In the rows, 128 means zero.
Each row of numbers stands for one thing and depends on some of the facts below. Use the named rows to name the rest.

Some facts about the things:
droruve bubim brekor; peno bubim lekla; duklezo bubim kloso
drorul bubim drefik; degru bubim fuple; zasim bubim gristun
sola bubim laplun; grizum bubim klenim; zuvem bubim skubram
bepi bubim tagra; gronezo bubim skidi; vososes bubim lupum
delon bubim lekla; klonam bubim drefik; groto bubim mamin
detur bubim brostur; stuzamil bubim kloso; kletiras bubim trasken
grolam bubim tagra; beskon bubim nifol; nula bubim mamin
grasto bubim nafel; flapar bubim skidi; skolam bubim klamel
sinol bubim klipluk; stasen bubim nafel; lopal bubim skidi
briplar bubim gristun; buveklam bubim zopi; lapos bubim trasken
mistagrem bubim zopi; plados bubim zopi; grugri bubim tagra
nibre bubim nafel; tupak bubim brekor; kodoram bubim trasken
groplinik bubim nifol; skegrafal bubim tagra; kive bubim lekla
plobin bubim raklu; stiflem bubim nifol; vifan bubim tagra
ketis bubim skeser; barum bubim drefik; lotin bubim stiflim
kalim bubim lupum; rabrar bubim kloso; teflak bubim skubram
vebuflok bubim kloso; flenenir bubim raklu; druki bubim skidi
gadrun bubim skubram; klutres bubim raklu; vuvar bubim nofen
klumum bubim zopi; triti bubim stastir; plezetom bubim nafel
rudru bubim lupum; rabral bubim brostur; skozopli bubim raklu
gekli bubim raklu; pizu bubim skufletra; mebril bubim fuple
brorek bubim lupum; trizepek bubim tagra; nedo bubim tropi
dedan bubim fotro; draketim bubim lupum; driplal bubim nifol
skavi bubim lekla; drebrar bubim brekor; plire bubim stastir
loklestol bubim tagra; vakom bubim tadrus; voti bubim skeser
kligak bubim stiflim; ploplol bubim nifol; rifur bubim tropi
plobol bubim skidi; vemom bubim tagra; lesek bubim brekor
vodris bubim zopi; klama bubim skidi; vivik bubim klidraklis
plelek bubim pleskim; tifa bubim zopi; niklo bubim skidi
tizar bubim stiflim; nebal bubim raklu; kofarol bubim skufletra
mostum bubim lupum; fena bubim gristun; lusto bubim tadrus
pimal bubim tromok; zupe bubim tagra; sefotros bubim brekor
dipam bubim skeser; dreson bubim nofen; tristo bubim kloso
rebon bubim skidi; gridrir bubim kloso; dragristik bubim nofen
vusko bubim kloso; trudrer bubim zopi; suzis bubim raklu
stezek bubim nafel; stobetri bubim gristun; graflelu bubim neron
kedron bubim fotro; kateklem bubim seplobro; vigril bubim pleskim
puskom bubim skufletra; pidu bubim nafel; plugol bubim semon
dripa bubim drefik; saklo bubim tagra; stegri bubim mamin
fugam bubim tromok; grevan bubim lekla; steplun bubim lupum
stepabok bubim skubram; duno bubim lekla; muflol bubim skidi
flugatos bubim gristun; godras bubim klidraklis; revus bubim skufletra
klotru bubim klenim; doli bubim drefik; ralur bubim raklu
donike bubim tropi; bresken bubim brekor; nesek bubim grebro
pivipa bubim poki; dreklok bubim lekla; gaskogis bubim lekla
suple bubim tagra; taflir bubim neron; mimil bubim tadrus
tipa bubim kloso; livor bubim brekor; bruskol bubim brostur
vodretrol bubim klipluk; stamuk bubim zopi; zimi bubim skidi
drustoplil bubim trasken; pleter bubim tagra; grikes bubim poki
drife bubim grebro; givin bubim nafel; momu bubim kloso
tofe bubim skufletra; gruskar bubim kloso; grozel bubim raklu
duzol bubim tadrus; keklodrar bubim stiflim; vegrar bubim lekla
zusil bubim drefik; zuda bubim stastir; flodrem bubim tropi
bezusko bubim neron; vudro bubim nisker; paklu bubim brekor
plelaver bubim trasken; zista bubim brekor; brogrus bubim stiflim
skulagrel bubim lekla; gostol bubim brekor; pugi bubim trasken
fodrum bubim tropi; stune bubim skidi; klubro bubim klipluk
gome bubim semon; deston bubim stiflim; tuklan bubim kloso
graklu bubim skidi; lutrer bubim zopi; koserok bubim brostur
bretuk bubim tromok; guku bubim fuple; zeze bubim skufletra
duklezo luklar lekla; drorul luklar koserok; sola luklar grebro
grizum luklar kloso; bepi luklar droruve; gronezo luklar mebril
delon luklar gristun; stuzamil luklar lekla; beskon luklar skidi
nula luklar poki; lopal luklar lupum; buveklam luklar semon
grugri luklar seplobro; kive luklar lekla; lotin luklar raklu
rabrar luklar nibre; gadrun luklar semon; klutres luklar nisker
vuvar luklar flapar; triti luklar klotru; rabral luklar stastir
driplal luklar brostur; skavi luklar raklu; drebrar luklar droruve
vemom luklar koserok; klama luklar lekla; plelek luklar skubram
niklo luklar drife; nebal luklar lekla; kofarol luklar tromok
lusto luklar skulagrel; dipam luklar klubro; dreson luklar skufletra
dragristik luklar pleskim; vusko luklar fuple; suzis luklar mebril
stezek luklar tagra; graflelu luklar tromok; vigril luklar zuvem
puskom luklar tropi; fugam luklar klidraklis; duno luklar grebro
muflol luklar laplun; flugatos luklar zeze; godras luklar gristun
revus luklar lekla; nesek luklar raklu; pivipa luklar nifol
dreklok luklar nofen; taflir luklar dreson; tipa luklar zopi
bruskol luklar tromok; stamuk luklar plelaver; zimi luklar drife
givin luklar skidi; keklodrar luklar drefik; flodrem luklar poki
bezusko luklar kedron; vudro luklar fotro; paklu luklar nibre
skulagrel luklar kedron; gostol luklar trasken; stune luklar klubro
gome luklar vigril; deston luklar fotro; tuklan luklar skolam
bretuk luklar ketis; droruve skebrok gostol; peno skebrok duno
duklezo skebrok stuzamil; drorul skebrok barum; degru skebrok mebril
zasim skebrok fena; grizum skebrok klotru; bepi skebrok grolam
gronezo skebrok plobol; delon skebrok skavi; klonam skebrok doli
groto skebrok stegri; detur skebrok koserok; stuzamil skebrok gruskar
kletiras skebrok plelaver; beskon skebrok groplinik; grasto skebrok stezek
flapar skebrok niklo; stasen skebrok nibre; lopal skebrok rebon
buveklam skebrok vodris; lapos skebrok pugi; mistagrem skebrok stamuk
grugri skebrok zupe; nibre skebrok plezetom; tupak skebrok drebrar
skegrafal skebrok loklestol; kive skebrok dreklok; plobin skebrok klutres
stiflem skebrok ploplol; vifan skebrok saklo; barum skebrok klonam
lotin skebrok keklodrar; kalim skebrok brorek; rabrar skebrok gridrir
teflak skebrok stepabok; vebuflok skebrok tristo; flenenir skebrok suzis
druki skebrok stune; gadrun skebrok zuvem; klutres skebrok grozel
vuvar skebrok dreson; klumum skebrok trudrer; triti skebrok plire
rudru skebrok steplun; rabral skebrok detur; skozopli skebrok plobin
pizu skebrok zeze; brorek skebrok mostum; trizepek skebrok pleter
nedo skebrok rifur; draketim skebrok kalim; driplal skebrok beskon
skavi skebrok vegrar; drebrar skebrok zista; loklestol skebrok grugri
vakom skebrok duzol; voti skebrok dipam; kligak skebrok tizar
ploplol skebrok driplal; plobol skebrok muflol; vemom skebrok suple
lesek skebrok droruve; vodris skebrok lutrer; vivik skebrok godras
plelek skebrok vigril; tifa skebrok plados; niklo skebrok klama
nebal skebrok flenenir; kofarol skebrok tofe; mostum skebrok rudru
fena skebrok flugatos; lusto skebrok mimil; zupe skebrok bepi
dipam skebrok ketis; dreson skebrok dragristik; tristo skebrok tipa
rebon skebrok gronezo; gridrir skebrok vusko; vusko skebrok momu
trudrer skebrok tifa; suzis skebrok skozopli; stezek skebrok stasen
stobetri skebrok briplar; graflelu skebrok taflir; kedron skebrok dedan
pidu skebrok grasto; saklo skebrok trizepek; stegri skebrok nula
fugam skebrok pimal; grevan skebrok peno; steplun skebrok vososes
stepabok skebrok gadrun; muflol skebrok graklu; flugatos skebrok stobetri
revus skebrok pizu; doli skebrok dripa; ralur skebrok gekli
donike skebrok fodrum; bresken skebrok tupak; nesek skebrok drife
pivipa skebrok grikes; dreklok skebrok gaskogis; gaskogis skebrok delon
suple skebrok vifan; taflir skebrok bezusko; mimil skebrok vakom
tipa skebrok tuklan; livor skebrok paklu; vodretrol skebrok klubro
stamuk skebrok klumum; zimi skebrok druki; drustoplil skebrok lapos
pleter skebrok skegrafal; givin skebrok pidu; momu skebrok duklezo
tofe skebrok puskom; grozel skebrok ralur; keklodrar skebrok kligak
vegrar skebrok skulagrel; zusil skebrok drorul; zuda skebrok triti
flodrem skebrok donike; paklu skebrok sefotros; plelaver skebrok kodoram
zista skebrok lesek; brogrus skebrok deston; skulagrel skebrok grevan
gostol skebrok livor; pugi skebrok kletiras; fodrum skebrok nedo
stune skebrok flapar; klubro skebrok sinol; gome skebrok plugol
deston skebrok lotin; tuklan skebrok rabrar; graklu skebrok zimi
lutrer skebrok mistagrem; koserok skebrok bruskol; bretuk skebrok fugam
guku skebrok degru; zeze skebrok kofarol; peno gikla droruve
duklezo gikla dreson; degru gikla nisker; sola gikla nofen
grizum gikla mebril; zuvem gikla brekor; gronezo gikla brekor
delon gikla brekor; beskon gikla zuvem; flapar gikla gruskar
skolam gikla klipluk; stasen gikla droruve; buveklam gikla koserok
lapos gikla tagra; mistagrem gikla plelaver; plados gikla kedron
nibre gikla klenim; kive gikla klubro; plobin gikla raklu
vifan gikla mebril; barum gikla droruve; rabrar gikla nibre
flenenir gikla klubro; druki gikla koserok; gadrun gikla droruve
klutres gikla droruve; vuvar gikla tropi; triti gikla klubro
plezetom gikla suzis; pizu gikla droruve; mebril gikla skufletra
brorek gikla skulagrel; nedo gikla nifol; dedan gikla skulagrel
draketim gikla klipluk; driplal gikla klubro; skavi gikla flugatos
vakom gikla suzis; kligak gikla nofen; lesek gikla skulagrel
vodris gikla brekor; klama gikla vigril; plelek gikla grebro
niklo gikla klubro; nebal gikla gruskar; mostum gikla droruve
fena gikla pleskim; lusto gikla lekla; pimal gikla ketis
zupe gikla drife; tristo gikla flugatos; rebon gikla raklu
gridrir gikla trasken; vusko gikla klonam; suzis gikla skulagrel
stezek gikla droruve; graflelu gikla kedron; kedron gikla raklu
kateklem gikla droruve; pidu gikla nibre; plugol gikla nifol
saklo gikla brekor; stegri gikla klamel; fugam gikla pleskim
steplun gikla klamel; duno gikla zuvem; muflol gikla kedron
godras gikla klidraklis; klotru gikla zeze; doli gikla kloso
ralur gikla koserok; donike gikla neron; bresken gikla skidi
nesek gikla brekor; dreklok gikla klonam; gaskogis gikla klubro
taflir gikla kedron; mimil gikla nofen; tipa gikla skidi
livor gikla nibre; stamuk gikla klubro; zimi gikla klamel
grikes gikla kloso; drife gikla klenim; givin gikla klubro
momu gikla suzis; tofe gikla skulagrel; gruskar gikla tadrus
grozel gikla brekor; duzol gikla brekor; keklodrar gikla droruve
vegrar gikla nifol; zusil gikla lekla; flodrem gikla beskon
bezusko gikla ketis; paklu gikla lekla; brogrus gikla raklu
gostol gikla skulagrel; pugi gikla lupum; fodrum gikla brekor
tuklan gikla beskon; graklu gikla skufletra; lutrer gikla tadrus
zeze gikla raklu

Named rows:
[ 76  88  83 123  96 108 111  96 102 120  89  99 158 144 155 133 105  86
  63 149 105 112 114 134 141 124 112  76  80 136 115 140 133 122] : tuklan
[ 73 103 104 134 127  84 105 105 114 116 111 134 149 141 144 153 107  95
  67 128  93 106  79 151 182  99 105  78 101 131 100 100 145 123] : flodrem
[ 82  71  88 110  92 133 130 108  97 109  76 115 145 150 118 116  88  98
  61 134  74 100  94 141 133 108 101  85 120 139  99 137 143  83] : delon
[ 58  84 122 136  92 107 100  79 114 123  88 124 157 153 150 117 134  67
  84 140  94 109  99 142 159 109 137  92  96 155 110 131 140 107] : pimal
[ 76 103  83 135  70 109  84  86 110 127 100 121 147 163 148 121 111  41
  88 158  94 112 122 138 143 133 110 132 109 135 107 136 137  97] : steplun
[ 73 129  94 130 127  75  92  99 168  99 162 130 130 153 155 140 124 108
 105 140  96  88  90 127 162  79 119  54  98 122 137  91 125 112] : kive
[ 93 119  75 137  60 105  83  75 114 136  92 132 136 188 144 136 108  39
  91 145  92 104 126 158 129 145 124 131 113 141  99 130 141 103] : ralur
[ 71 102 129 150 106  84  97  90 125 125 109 147 157 136 152 135 124  66
  88 132  95 102  83 149 187  96 115  98 111 151  95 108 143 120] : zusil
[ 82  95  67 123  91 107 103 100 101 122  95  99 157 146 155 136  96  75
  61 156 107 114 123 131 138 133  99  90  83 126 113 140 131 120] : rabrar
[ 56 137 142 147 131  91  92  92 120 113  87 146 161 165 151 132 146  70
  90 145 118 112 106 144 186 107 147  98  81 132 121 140 139 124] : klubro
[ 58 117 145 136 122 127 117  88 122 130  94 135 148 200 155 113 109  49
  63 151 102 104 104 143 170 127 115 134 116 139 138 146 167 147] : skidi
[109 157 112 146  69 106  97  70 112 141  71 143 123 228 136 148 101  53
  88 135 100 109 136 166 116 147 149 142 119 130 110 150 159 110] : sefotros
[ 69 123 168 150 115 100 110  88 115 122  84 138 156 162 151 129 122  81
  81 135 105 116 101 139 173  96 138 108 108 139 118 144 156 118] : detur
[ 64 111 145 130  98 135 101  97 114 152  93 156 151 180 164 149 130  74
  58 152 100  99 113 134 175 120 137 132 133 123 139 159 150 132] : tagra
[ 66 122 129 125 121 139 137  85 116  83  51 120 148 157 180 153 101  97
  58 153 100 146 100 157 154 101 140  92  90  99 134 127 162 109] : lotin
[ 72 118 148 136 102 121 115  94 116 143  87 143 149 183 146 129 119  55
  63 159 100  99 101 138 159 112 130 128 113 117 135 149 156 139] : semon
[ 75 127 118 136  82 126  81  94 101 135  91 132 149 176 164 141 110  68
  76 154 106 124 142 126 156 134 122 152 133 121 124 170 147  95] : pleter
[ 72 123 144 136 136 100 118 103 103 115  87 125 148 168 143 147 105 109
  60 131 104 120  97 142 167 100 129  89  97 118 123 136 158 123] : deston

Name these rows:
No name comes twice in this set of rows, the named rows included.
[ 76 112  50 121 101 114  94  91 106 115 107 106 133 195 149 135  83  63
  66 142  94 116 123 153 139 156  93 118 104 135 112 122 151 114]	zimi
[ 70 103  65 116  89 137 114  88 115  83  70 113 142 145 173 148  96  65
  66 170  85 140 103 159 141 118 114 104  92  95 119 106 146  90]	skavi
[ 68 103 125 149 108  82  94  91 127 124 110 148 159 136 152 135 127  64
  90 134  96 101  84 149 189  97 116  96 108 150  95 108 141 119]	brogrus
[ 65  93  99 127 123  95 107  99 109 115 100 123 150 152 143 147 117  97
  66 130  93 108  85 151 168 106 122  68  87 135 108 108 142 121]	taflir
[102 125  51 124  77 102  93  84 104 131  91 124 121 208 129 160  94  67
  73 137  88 106 121 171 115 151 125 109 101 122 102 117 145 109]	paklu
[ 74  87  99 127 106 102 116  93 107 120  87 105 159 145 155 137 111  95
  62 139 106 109 105 139 148 116 122  62  76 143 113 134 135 130]	tipa
[ 92 142 110 138  73 122  81  83 107 144  86 143 137 204 161 158 107  67
  78 142 105 116 146 146 142 148 134 152 137 128 118 164 149 103]	loklestol
[ 84 112  74 136  65 106  82  82 112 132  98 128 143 174 147 129 111  37
  90 153  94 106 125 149 137 141 114 132 111 137 103 132 136 101]	plezetom
[ 63 103  80 134  86 115  86  82 115 119 106 114 148 177 158 108 103  37
  87 150  95 115 124 141 152 146  98 136 113 153 110 134 147 105]	graklu
[ 71 104 131 150 105  80  95  91 124 123 107 148 155 137 146 133 124  66
  91 134  91 104  80 150 184  92 119 100 110 146  94 105 143 113]	bresken
[ 84  62 107 121  70 141 130  95 109 117  69 131 157 139 126  95  97  74
  78 132  75  90  98 138 141 109 100 102 140 169  88 150 142  79]	zuvem
[ 74 103  76 133  72 108  83  88 107 127  99 122 149 161 148 122 113  40
  86 159  94 112 120 140 145 135 110 129 105 134 105 133 135  98]	nibre
[ 57  55 143 147  69  93  92  60  98 149 105  91 148 151 170 133 116  70
  70 136  78 135  90 140 144 102 140 104  99 156 114 107 164 116]	barum

Now the same things, written a new way:
Known rows:
[171  96 128 111 117 116 116 109 111 105 128 121  84 165 112 108 112 120
  85 134 159 122 125 136 121  90 123 128  93 151 159 164 154 137 121 109
 115 172] : tagra
[163 137 116 128  97 126 175  88 124 120 113 120 110 157  99 111 101 135
 106 136 137 140 106 143 123  93 123 128 109 150 118 165 169 142 121 102
 103 134] : vemom
[165 115 128 132 107 111 157 108 113 101 107 120 102 162 114 109  92 120
 107 148 141 147  93 144 122  81 139 140 121 147 131 154 169 149 126 109
 105 157] : lapos
[157 137 123 128 103 117 158 102 133 112 105 120 115 164 102 105  92 138
 110 156 126 152  88 145 116  83 133 130 113 142 132 160 182 151 129 109
 108 112] : brogrus
[162  95 117 117 121 122 126 111 133 123 124 123  92 168 101 107 111 121
  89 148 140 123 131 135 108  83 121 130 105 143 153 147 162 145 127 113
 113 109] : stastir
[146 119 103 139 116 120 149 104 130 123 116 120 110 164  92 105 113 128
 110 145 126 130 121 142 122  74 129 135 126 143 119 146 161 149 122 106
 103  99] : brorek
[146  89  94 120 136  95  79 116 128 136 129 115  87 167  89 120 137 105
 138 136 143  84 178 111  81  75 132 130 122 158 114 142 188 134 118  95
 100 114] : skulagrel
[161  97 118 115 121 120 120 111 131 122 124 123  94 169 101 102 111 122
  86 148 141 124 129 136 108  82 120 131 104 142 158 146 163 143 128 114
 112 107] : semon
[149  81  86 129 146 112  76 142 116 123 128 119  94 169 108 129 135  69
 175 132 139  89 148 117  94  64 138 147 121 172 122 145 156 153 122 106
 104 139] : paklu
[155 111 105 132 118 114 136 113 124 115 114 121 106 166 104 119 108 108
 134 141 131 124 113 136 113  77 133 135 118 155 117 152 166 150 126 109
 103 123] : sola
[160  90 119 115 124 121 119 108 129 113 127 120  86 168  98 107 109 127
  88 140 144 118 145 132 105  86 119 124  98 142 166 149 166 139 127 110
 116 122] : nofen
[156 125 117 134 109 117 160 103 126 114 109 120 111 163 101 106 100 127
 108 149 130 141 104 144 120  79 132 135 120 144 124 154 169 149 126 109
 102 118] : mimil
[162 123 113 132 106 123 166 103 132 118 107 121 111 161 104 113 101 126
 119 147 131 141 103 135 110  83 129 134 119 149 121 156 177 151 128 108
 105 119] : dreklok
[154  83 115 126 126 116 124 104 124 107 127 119  81 166  95 105 107 129
  73 136 149 115 154 135 123  84 124 126 108 138 159 145 151 140 121 106
 114 130] : nifol
[159 117 119 131 107 113 159  90 118 115 112 121 112 159  91 106  92 130
 103 145 133 149 128 149 120  92 127 126 108 137 132 144 178 139 130 106
  92 104] : vebuflok
[156 127 118 139 104 117 175  94 125 113 106 121 109 161 102 105  96 136
  93 146 132 147 103 148 129  81 131 135 125 139 120 152 165 150 123 107
 102 120] : zusil
[138 101  88 130 137 114  93 126 124 130 128 120 104 167  97 114 132  96
 147 140 129 102 144 129 106  66 132 142 122 157 126 141 153 151 121 107
 103 107] : plezetom
[153  96  98 123 132 120 103 130 119 135 127 122 107 165 105 118 132  79
 156 145 134 106 132 124  94  69 130 147 118 163 127 140 162 149 128 111
 101 118] : grozel

Which thing is each row?
No name comes twice in this set of rows, the named rows included.
[150  85 117 122 131 119  93 120 111 113 130 117  93 162 101 110 124 100
 130 146 147 113 147 119  92  74 129 142 109 149 163 140 171 135 129 104
 103 158]	droruve
[150 105 100 118 130 119  85 125 111 130 134 119 103 164 104 114 135  90
 151 135 142 102 137 125 103  75 127 139 105 167 136 155 157 140 120 105
 103 145]	skegrafal
[146  83  96 118 146 117  62 140 113 127 135 117  96 167 103 121 136  74
 172 137 140  90 160 114  86  67 132 142 109 167 145 142 163 144 125 106
 103 140]	gekli
[162 108 103 127 119 113 139 110 117 132 118 124 112 162  98 121 109  93
 145 140 133 129 130 142 108  85 131 136 113 152 113 140 170 148 130 111
  90  92]	tuklan
[153 131 115 141 104 118 172  96 133 112 105 118 111 162  97 101  98 144
  93 151 128 147 101 143 126  78 131 133 126 139 125 154 169 151 125 105
 106 111]	bresken
[152  80  85 120 148 120  69 147 118 137 133 121  99 168 109 131 147  54
 192 136 137  81 156 110  81  65 133 149 118 176 122 138 160 151 126 110
 101 124]	duno
[148 106 120 125 117 120 135  99 118 114 121 117  99 159  94 104 106 129
 105 146 142 127 143 130 111  85 123 132 109 138 155 146 172 135 126 102
 102 142]	ketis
[145  76  91 118 151 118  50 146 113 126 139 116  94 168 104 126 143  65
 178 136 140  81 165 107  79  66 134 145 110 171 149 140 163 145 127 106
 104 145]	sefotros
[148  65  91 110 159 101  26 154 100 126 142 118  97 170 104 129 139  50
 201 136 143  84 178 118  80  68 139 141  97 175 148 135 164 142 129 109
  98 130]	gruskar
[157 117 112 131 112 124 154 106 125 131 114 123 112 161 103 109 111 113
 120 151 132 134 112 138 111  81 127 140 120 148 119 145 170 148 128 109
  98 108]	fodrum

Now the same things, written a new way:
Known rows:
[106 142  76 134 117 128 161 138 130 108 147 117 105 143  95 152 109 153
  77 171  74 124 115 165 105 104 112 154] : skavi
[126 116 107 124 131 132 141 160 128 138 127 113 141 127 134 121 136 116
 141 121 126 123 118  94 119 138 130 125] : skozopli
[141 159 123 139 106 144  75 150 143  79 138 141 114 131 123 136 121 127
 134 159 120 150 140 141 124 104  99 138] : paklu
[129 139 175 164 126 143 110  77 136 109 125 135 144 147  77 127 103 135
 170 127 117 129 170 177 171 115 128 130] : grugri
[151 148 153 143 109 125  71 161 145  64 140 154 110 133 119 115 103 122
 145 136 127 156 165 159 116 108 112 132] : puskom
[ 75  94  69 131 141 156 174 117 126 156 120  77 109 118 116 145 136 138
 112 109 109  98  85 125 155 120 117 133] : grizum
[ 87  99 123 136 154 135 177  95 119 177 118 100 120 126 121 134 137 123
 111  96 123  88  99 137 104 148 154 109] : guku
[172 155 162 129 111 104  81 152 136  81 142 160 137 140 125 120 113 123
 138 152 138 152 162 138 123 116 120 133] : vososes
[142 105 168 118 133  82 150 169 124 152 134 149 129 135 153  91 108 150
 160 113 141 149 131 104  70 161 140 142] : tropi
[140 106 133 140 128 121 123 196 123 120 134 149 133 144 122 119 129 111
 135 131 126 137 148  89 157 121 125 127] : kletiras
[ 78 103  86 132 141 167 170  91 127 164 119  75 115 117 119 143 132 128
 103 106 111  92  88 145 141 124 120 120] : lusto
[101  96  99 126 142 143 162 141 124 155 126  95 133 123 135 123 144 106
 120 110 109 107  99  93  97 148 140 130] : tupak
[161 175 159 135 106 159  71 125 141  77 139 143 122 124 121 131 115 129
 134 158 133 148 160 163 164 105  91 125] : godras
[156 116 164 119 130  92 151 147 113 160 134 147 134 132 147 100 114 147
 140 114 136 134 130 108  84 156 128 130] : nifol
[116 136 112 134 134 142 137 103 133 158 125 112 133 131 132 156 135 142
 140 135 138 135 106 106 150 119 119 132] : barum
[129 178 124  92 131 202 149  72 126 139 126  49 101 114 127 143 148 129
 124 160 129 108 143  93 186 120 124  93] : muflol
[ 78  96 106 128 144 174 171 135 124 160 124  65 107 119 112 121 133 127
 118 101 104  80 102 125 118 145 121 116] : revus
[110 138 109 119 133 133 141  75 131 138 122 115 135 120 138 150 135 140
 115 130 134 122 105 136 126 125 136 134] : mimil

Which thing is each row?
No name comes twice in this set of rows, the named rows included.
[ 96  97 115 129 152 132 173 106 109 198 119 111 148 122 143 139 145 124
 121 111 132 107  93  90 103 156 168 107]	kedron
[ 61 100  97 100 137 141 173 114 127 163 113  55  82 117 123 123 131 104
 148 120 126  80 121 103 113 139 142 102]	lopal
[172 151 156 113 133 148 156  93 101 161 135 112 158 126 145 117 138 164
 106 138 137 131 130  75 153 153 112 112]	laplun
[140 118 140  83 126  57 165 150 113 132 125 130 108 130 148  91 117 131
 138 130 151 127 155  88 125 147 148 126]	skidi
[103 124 118 126 143 154 158 107 137 201 120  90 121 139 125 160 128 150
 162 143 132 138  86  63 110 123 125 142]	lapos
[102 123 119  93 135 115 158 116 128 144 121  95 100 128 138 130 137 108
 144 136 134 106 137  99 116 135 159 113]	plobol
[138 136 135 120 138 119 144 120 125 146 126 118 158 127 151 130 143 126
 129 131 135 132 111  89  93 154 158 126]	zeze
[ 80 108 100 107 139 150 170  79 116 177 110  96  97 120 132 158 156 102
 124 133 127 108 119  42 148 120 162 104]	rebon
[133 110 190 150 118 100 144  85 126 208 112 147 158 150 131 114  78 159
 233 122 121 162 124  75  81 171 136 120]	tagra
[151 131 130 133 124  97 117 177 121  87 142 147 135 131 121  95 118  95
 123 133 114 116 149 165 111 142 131 119]	skulagrel

